Each unit is an arrangement of 6 marks. Each symbol rearranges the positions; applied to (α β γ δ ε ζ) they give: % (ζ α β γ δ ε); ! (α ζ ε δ γ β); ^ (β γ δ ε ζ α).

Here are some units, each with a row of numbers. One shown again gets a slightly different row.
(ζ α β γ δ ε): [-269, 158, -125, -55, -119, 29, -52]
(ζ ε δ γ β α): [74, -154, -46, 299, 106, -101, -1]
(α ζ ε δ γ β): [40, -81, 210, -177, -216, -61, -81]
(α β γ δ ε ζ): [200, -148, 32, -130, -187, -83, 65]
(γ δ ε ζ α β): [-187, 231, 27, -173, -10, 119, 18]
(δ γ β α ζ ε): [139, -102, -53, -248, -150, -15, -80]
(γ β α ζ ε δ): [209, -84, 41, 163, 221, 18, 88]
(δ ε ζ α β γ): [158, -155, 121, -124, -75, -74, -167]
(β α ζ ε δ γ): [-224, 211, -37, -17, 102, 86, -73]
(ζ α β γ δ ε): [-269, 158, -126, -74, -129, 27, -39]
(β γ δ ε ζ α): [82, -22, -130, 205, 250, 20, 62]
(ζ ε δ γ β α): [95, -154, -22, 273, 90, -130, -9]
(β γ δ ε ζ α): [96, -18, -145, 195, 254, 20, 51]
(γ δ ε ζ α β): [-166, 228, 27, -160, 2, 138, 23]
(β α ζ ε δ γ): [-213, 233, -40, -37, 87, 84, -97]
(γ δ ε ζ α β): [-173, 229, 22, -161, -1, 144, 26]
(ζ α β γ δ ε): [-260, 150, -125, -70, -136, 28, -38]
(δ ε ζ α β γ): [142, -164, 123, -128, -77, -62, -197]
(γ δ ε ζ α β): [-174, 234, 28, -168, -8, 161, 18]
(ζ α β γ δ ε): [-256, 164, -102, -60, -138, 14, -40]
(δ ε ζ α β γ): [155, -165, 127, -136, -94, -73, -184]
(δ ε ζ α β γ): [175, -164, 121, -122, -84, -97, -165]
(β α ζ ε δ γ): [-226, 218, -35, -10, 84, 91, -84]
(β α ζ ε δ γ): [-228, 232, -27, -30, 102, 96, -86]
(β γ δ ε ζ α): [82, -27, -130, 204, 256, 4, 47]
(γ β α ζ ε δ): [201, -85, 32, 149, 207, 13, 120]
(ζ α β γ δ ε): [-251, 135, -113, -74, -132, 14, -51]
(β γ δ ε ζ α): [90, -14, -140, 189, 238, 25, 63]
(γ δ ε ζ α β): [-184, 238, 26, -170, -18, 162, 34]
(δ γ β α ζ ε): [129, -84, -45, -256, -178, -32, -79]
(ζ α β γ δ ε): [-261, 155, -134, -88, -135, 37, -33]
(α β γ δ ε ζ): [192, -154, 51, -131, -192, -76, 53]
(β α ζ ε δ γ): [-229, 214, -44, 4, 99, 115, -91]
(ζ ε δ γ β α): [88, -161, -37, 274, 110, -117, 2]
(γ β α ζ ε δ): [190, -88, 51, 158, 213, 14, 115]
(α β γ δ ε ζ): [198, -185, 47, -131, -200, -81, 62]
(δ γ β α ζ ε): [134, -95, -77, -250, -167, -17, -69]
(ζ α β γ δ ε): [-251, 152, -114, -73, -126, 24, -51]
(δ ε ζ α β γ): [157, -163, 104, -128, -85, -67, -185]
(ε ζ α β γ δ): [-16, -19, 84, 287, 147, -37, 105]
(β γ δ ε ζ α): [91, -18, -140, 220, 237, 24, 54]
(β γ δ ε ζ α): [93, -12, -156, 203, 240, 10, 42]
(δ ε ζ α β γ): [157, -167, 110, -127, -88, -81, -153]
(α ζ ε δ γ β): [34, -82, 203, -181, -209, -46, -74]
(ζ α β γ δ ε): [-264, 150, -110, -61, -141, 9, -44]
(α ζ ε δ γ β): [55, -89, 182, -180, -199, -64, -75]
(γ β α ζ ε δ): [218, -94, 49, 146, 216, 23, 97]
(ε ζ α β γ δ): [-11, -8, 57, 297, 147, -26, 110]
(ε δ γ β α ζ): [-238, 200, -93, 29, -34, 66, 141]
(γ δ ε ζ α β): [-140, 232, 40, -173, -19, 142, 18]
(ζ α β γ δ ε): [-270, 149, -125, -41, -128, 15, -43]
(ε ζ α β γ δ): [-6, -28, 71, 307, 154, -52, 99]
(δ ε ζ α β γ): [160, -170, 123, -136, -95, -62, -187]
(α β γ δ ε ζ): [211, -179, 29, -144, -187, -63, 58]
(α β γ δ ε ζ): [208, -171, 37, -139, -189, -71, 47]
(δ ε ζ α β γ): [156, -161, 110, -120, -78, -73, -186]
(β α ζ ε δ γ): [-222, 228, -39, -29, 93, 99, -90]
(α ζ ε δ γ β): [26, -105, 203, -178, -220, -63, -81]
(ζ α β γ δ ε): [-246, 151, -131, -76, -131, 28, -50]
(γ δ ε ζ α β): [-167, 237, 23, -181, -14, 140, 17]
(γ β α ζ ε δ): [205, -90, 58, 158, 213, 16, 95]
(γ δ ε ζ α β): [-177, 211, 11, -183, -18, 154, -3]
(β γ δ ε ζ α): [100, -17, -142, 202, 230, 11, 53]
(α ζ ε δ γ β): [42, -106, 213, -175, -221, -58, -68]
(ε δ γ β α ζ): [-223, 209, -111, 23, -31, 71, 138]
(δ ε ζ α β γ): [164, -157, 122, -119, -78, -78, -183]
(ζ α β γ δ ε): [-244, 146, -115, -70, -131, 8, -51]
(α β γ δ ε ζ): [199, -173, 40, -128, -176, -74, 47]
(ζ ε δ γ β α): [80, -139, -49, 265, 101, -114, -11]
(γ δ ε ζ α β): [-174, 220, 36, -169, -21, 140, 17]
(γ β α ζ ε δ): [217, -73, 48, 158, 216, 6, 107]

In each set, the symbols that take the first to the second take the third to the fourth. Give the fourth.
Answer with the unit's name.
[91, -8, -127, 193, 230, 28, 36]
: [145, -177, 112, -122, -83, -82, -175]
:: [-268, 151, -121, -79, -142, 26, -50]
: (β γ δ ε ζ α)

[210, -82, 39, 154, 226, 11, 95]
: [-227, 213, -32, -28, 102, 109, -92]
:: [91, -18, -154, 208, 245, 23, 57]
: (γ δ ε ζ α β)

[-219, 218, -32, -22, 116, 91, -81]
: [37, -82, 201, -183, -214, -54, -69]
:: [206, -78, 46, 157, 220, 10, 101]
: (β α ζ ε δ γ)

[2, -16, 86, 299, 146, -36, 101]
: [-245, 142, -128, -58, -136, 25, -37]
:: [-239, 219, -48, -2, 94, 106, -85]
: (α ζ ε δ γ β)

[-4, -21, 73, 299, 151, -39, 92]
: [-256, 147, -117, -76, -127, 25, -40]
:: [198, -160, 31, -142, -180, -84, 49]
: (β γ δ ε ζ α)

[-220, 223, -47, -20, 95, 98, -87]
: [1, -27, 86, 302, 165, -43, 98]
:: [139, -171, 132, -126, -103, -73, -182]
: (α ζ ε δ γ β)

[101, -11, -144, 203, 242, 25, 27]
: [-230, 214, -51, -18, 88, 112, -94]
:: [44, -93, 195, -172, -209, -53, -77]
: (α β γ δ ε ζ)

[-232, 221, -43, -3, 84, 81, -84]
: [-229, 196, -116, 14, -29, 68, 143]
:: [43, -89, 186, -185, -223, -58, -60]
: (δ γ β α ζ ε)

[200, -177, 49, -138, -182, -75, 76]
: [203, -91, 49, 146, 210, 18, 116]
:: [198, -165, 27, -151, -173, -64, 62]
: (γ β α ζ ε δ)

[-269, 154, -111, -63, -126, 32, -30]
: [114, -154, -44, 282, 96, -102, -17]
:: [42, -86, 198, -195, -201, -69, -78]
: (α β γ δ ε ζ)

[-237, 198, -120, -2, -30, 65, 137]
: [80, -149, -26, 278, 98, -112, -11]
:: [-254, 154, -114, -75, -126, 23, -49]
: (ε ζ α β γ δ)

[-263, 150, -125, -75, -147, 25, -41]
: [76, -165, -36, 287, 99, -107, -2]
:: [73, -161, -42, 271, 110, -120, -4]
: (ζ α β γ δ ε)

[198, -165, 36, -129, -171, -70, 56]
: [-263, 159, -122, -74, -130, 30, -41]
:: [101, -150, -37, 261, 114, -117, -10]
: (α ζ ε δ γ β)

[-172, 250, 35, -163, 6, 136, 27]
: [153, -174, 105, -124, -74, -71, -182]
:: [192, -94, 69, 164, 213, 17, 110]
: (β α ζ ε δ γ)

[120, -114, -54, -266, -167, -17, -78]
: [-237, 204, -95, 15, -43, 76, 149]
:: [-272, 138, -124, -58, -129, 25, -62]
: (ε ζ α β γ δ)

[30, -96, 199, -193, -216, -41, -81]
: [201, -168, 44, -139, -161, -56, 44]
:: [-276, 154, -109, -67, -124, 13, -47]
: (ζ ε δ γ β α)

[39, -91, 179, -169, -217, -59, -75]
: [96, -154, -41, 264, 110, -97, 3]
:: [154, -164, 126, -113, -97, -75, -201]
: (ε ζ α β γ δ)

[-256, 155, -139, -83, -137, 6, -48]
: [-24, -17, 69, 286, 137, -46, 90]
:: [81, -155, -28, 278, 113, -114, -5]
: (α ζ ε δ γ β)

[31, -69, 206, -176, -205, -37, -66]
: [192, -172, 24, -126, -195, -72, 48]
:: [-217, 213, -85, 12, -25, 65, 146]
: (ε ζ α β γ δ)

[156, -163, 138, -119, -90, -85, -170]
: [102, -5, -151, 196, 236, 25, 52]
:: [-172, 227, 15, -176, -11, 148, 17]
: (α β γ δ ε ζ)

[103, -21, -150, 201, 248, 15, 42]
: [208, -165, 39, -139, -183, -78, 73]
:: [184, -167, 26, -135, -182, -72, 68]
: (ζ α β γ δ ε)

[-278, 138, -114, -60, -149, 6, -37]
: [185, -174, 47, -138, -177, -90, 65]
:: [-252, 149, -110, -64, -140, 15, -36]
: (α β γ δ ε ζ)

[-162, 228, 28, -152, -8, 158, 19]
: [218, -79, 46, 151, 211, 16, 108]
:: [150, -160, 130, -130, -92, -59, -190]
: (δ γ β α ζ ε)

[198, -93, 39, 161, 228, 12, 117]
: [-175, 229, 24, -164, -7, 137, -3]
:: [-180, 222, 31, -162, -19, 143, 27]
: (γ β α ζ ε δ)

[137, -106, -68, -263, -151, -19, -89]
: [-230, 194, -106, -7, -40, 46, 132]
:: [82, -164, -34, 268, 97, -118, -12]
: (α ζ ε δ γ β)

[127, -177, 118, -117, -74, -73, -182]
: [48, -90, 200, -179, -204, -52, -71]
:: [-269, 151, -112, -77, -132, 33, -35]
: (γ β α ζ ε δ)

[84, -11, -132, 190, 230, 25, 62]
: [88, -145, -27, 269, 100, -117, -19]
:: [53, -78, 192, -173, -212, -65, -60]
: (γ δ ε ζ α β)

[74, -150, -29, 278, 101, -104, 0]
: [53, -95, 194, -193, -204, -47, -71]
:: [92, -2, -135, 186, 246, -1, 46]
: (α β γ δ ε ζ)

[153, -168, 107, -137, -65, -68, -192]
: [-31, -30, 67, 297, 149, -31, 93]
:: [193, -176, 33, -136, -191, -58, 65]
: (β γ δ ε ζ α)

[29, -116, 189, -167, -227, -51, -77]
: [-176, 216, 23, -178, -4, 141, 15]
:: [116, -3, -128, 207, 244, 12, 46]
: (ζ ε δ γ β α)

[-173, 226, 29, -169, -2, 150, 19]
: [192, -85, 47, 162, 200, 16, 104]
:: [-219, 196, -105, 28, -25, 85, 142]
: (ε ζ α β γ δ)

[95, 4, -157, 196, 253, 39, 49]
: [-231, 216, -19, -13, 89, 93, -111]
:: [128, -91, -57, -242, -168, -26, -74]
: (δ ε ζ α β γ)

[194, -173, 37, -132, -175, -66, 64]
: [-264, 146, -131, -58, -135, 8, -46]
:: [64, -77, 188, -190, -212, -59, -61]
: (β α ζ ε δ γ)

[214, -78, 49, 163, 196, 12, 99]
: [118, -97, -70, -259, -162, -24, -94]
:: [75, -18, -136, 209, 247, 31, 54]
: (α β γ δ ε ζ)

[-219, 192, -110, 7, -45, 86, 156]
: [-17, -36, 72, 316, 157, -43, 105]
:: [-245, 193, -108, 17, -25, 79, 139]
: (ε ζ α β γ δ)

[-163, 225, 40, -177, -1, 128, 31]
: [-250, 143, -128, -47, -138, 25, -48]
:: [197, -74, 42, 166, 221, -1, 92]
: (ζ ε δ γ β α)

[-20, -17, 83, 293, 174, -42, 94]
: [-218, 192, -121, 7, -47, 72, 142]
:: [-246, 200, -101, 24, -34, 77, 149]
: (ε ζ α β γ δ)

[-17, -12, 75, 295, 143, -37, 95]
: [-166, 231, 34, -173, -15, 152, 21]
:: [196, -89, 42, 167, 218, 5, 119]
: (ε δ γ β α ζ)

[-221, 181, -100, 22, -44, 77, 143]
: [105, -145, -38, 273, 102, -94, -6]
:: [-232, 204, -101, 21, -44, 62, 141]
: (ζ ε δ γ β α)

[96, -7, -147, 202, 240, 5, 53]
: [-233, 219, -50, -34, 105, 116, -98]
:: [-7, -34, 73, 296, 155, -43, 95]
: (ε δ γ β α ζ)

[-259, 140, -134, -74, -139, 13, -39]
: [82, -149, -36, 278, 96, -120, 2]
:: [195, -92, 57, 157, 202, 17, 96]
: (γ δ ε ζ α β)

[-166, 234, 40, -178, -18, 125, 25]
: [153, -148, 140, -121, -91, -77, -191]
:: [-170, 222, 19, -172, 9, 134, 27]
: (δ ε ζ α β γ)

[155, -181, 116, -128, -95, -73, -179]
: [42, -89, 190, -198, -211, -57, -86]
:: [131, -90, -65, -249, -172, -32, -80]
: (α β γ δ ε ζ)

[98, -141, -46, 273, 105, -123, -8]
: [30, -96, 194, -175, -184, -45, -54]
:: [-16, -17, 78, 298, 159, -44, 99]
: (δ ε ζ α β γ)

[-261, 153, -119, -86, -136, 16, -40]
: [-2, -19, 83, 295, 161, -23, 87]
:: [208, -188, 57, -138, -173, -72, 63]
: (ζ α β γ δ ε)

[-227, 195, -109, 23, -37, 65, 136]
: [126, -96, -69, -261, -191, -20, -82]
:: [-266, 152, -127, -53, -123, 14, -58]
: (α β γ δ ε ζ)

[-269, 157, -132, -56, -131, 11, -54]
: [-16, -26, 75, 308, 157, -55, 105]
:: [199, -176, 42, -159, -179, -67, 55]
: (ζ α β γ δ ε)

[89, 4, -153, 179, 250, 19, 60]
: [-243, 218, -41, -25, 93, 121, -85]
:: [196, -175, 32, -129, -164, -64, 86]
: (α ζ ε δ γ β)

[66, -150, -27, 271, 93, -114, -12]
: [-245, 199, -95, 10, -28, 67, 146]
:: [-267, 154, -110, -75, -127, -1, -56]
: (α β γ δ ε ζ)

[220, -73, 50, 166, 221, 2, 94]
: [142, -97, -56, -252, -181, -24, -103]
:: [-4, -25, 61, 301, 153, -31, 94]
: (δ ε ζ α β γ)

[165, -165, 135, -129, -71, -60, -183]
: [147, -107, -55, -259, -161, -14, -70]
:: [195, -69, 71, 156, 207, 0, 116]
: (γ δ ε ζ α β)

[-4, -37, 71, 301, 162, -43, 93]
: [-219, 211, -100, 13, -31, 75, 143]
:: [89, -139, -42, 281, 107, -101, -15]
: (ζ α β γ δ ε)

[-261, 157, -122, -73, -125, 18, -49]
: [89, -161, -50, 270, 116, -107, -2]
:: [-226, 215, -51, -12, 90, 112, -86]
: (β γ δ ε ζ α)

[216, -87, 63, 162, 202, 24, 120]
: [108, -146, -29, 267, 107, -116, -11]
:: [198, -180, 33, -133, -168, -75, 71]
: (δ ε ζ α β γ)

[-275, 161, -122, -60, -126, 36, -55]
: [80, -170, -23, 277, 103, -119, -4]
:: [-12, -32, 74, 313, 169, -39, 102]
: (ε δ γ β α ζ)

[50, -108, 184, -177, -205, -49, -75]
: [98, -154, -30, 284, 104, -125, 2]
:: [179, -156, 34, -140, -182, -89, 50]
: (β γ δ ε ζ α)

[43, -93, 203, -184, -203, -52, -63]
: [-177, 228, 25, -191, -13, 152, 23]
:: [155, -165, 142, -142, -77, -62, -184]
: (β α ζ ε δ γ)

[43, -85, 182, -185, -210, -51, -81]
: [-260, 158, -126, -80, -134, 14, -41]
:: [165, -175, 107, -127, -80, -69, -184]
: (ε δ γ β α ζ)

[190, -77, 71, 153, 209, 11, 93]
: [209, -74, 45, 145, 207, 11, 101]
:: [129, -90, -80, -255, -165, -19, -89]
: (δ γ β α ζ ε)

[200, -181, 29, -137, -174, -74, 54]
: [37, -84, 198, -166, -207, -51, -71]
:: [-217, 195, -88, 11, -48, 78, 144]
: (ε ζ α β γ δ)

[63, -104, 179, -179, -208, -58, -69]
: [101, -139, -59, 263, 107, -119, -14]
:: [135, -100, -65, -242, -171, -34, -91]
: (γ β α ζ ε δ)

[128, -102, -72, -269, -160, -14, -83]
: [200, -91, 67, 161, 197, 15, 95]
:: [-231, 200, -94, 8, -39, 75, 125]
: (δ γ β α ζ ε)

[135, -98, -57, -242, -176, -29, -96]
: [161, -164, 115, -120, -77, -75, -203]
:: [-32, -21, 76, 311, 166, -34, 85]
: (ε δ γ β α ζ)

[79, -155, -32, 272, 108, -111, -2]
: [-256, 156, -102, -80, -116, 23, -46]
:: [-230, 233, -31, -11, 101, 119, -69]
: (β γ δ ε ζ α)

[205, -177, 43, -141, -182, -73, 58]
: [147, -115, -67, -257, -167, -13, -87]
:: [156, -168, 129, -130, -80, -64, -182]
: (α ζ ε δ γ β)

[36, -118, 186, -176, -192, -62, -69]
: [-193, 241, -47, -5, 112, 108, -92]
:: [-250, 160, -132, -54, -146, -2, -48]
: (ε ζ α β γ δ)

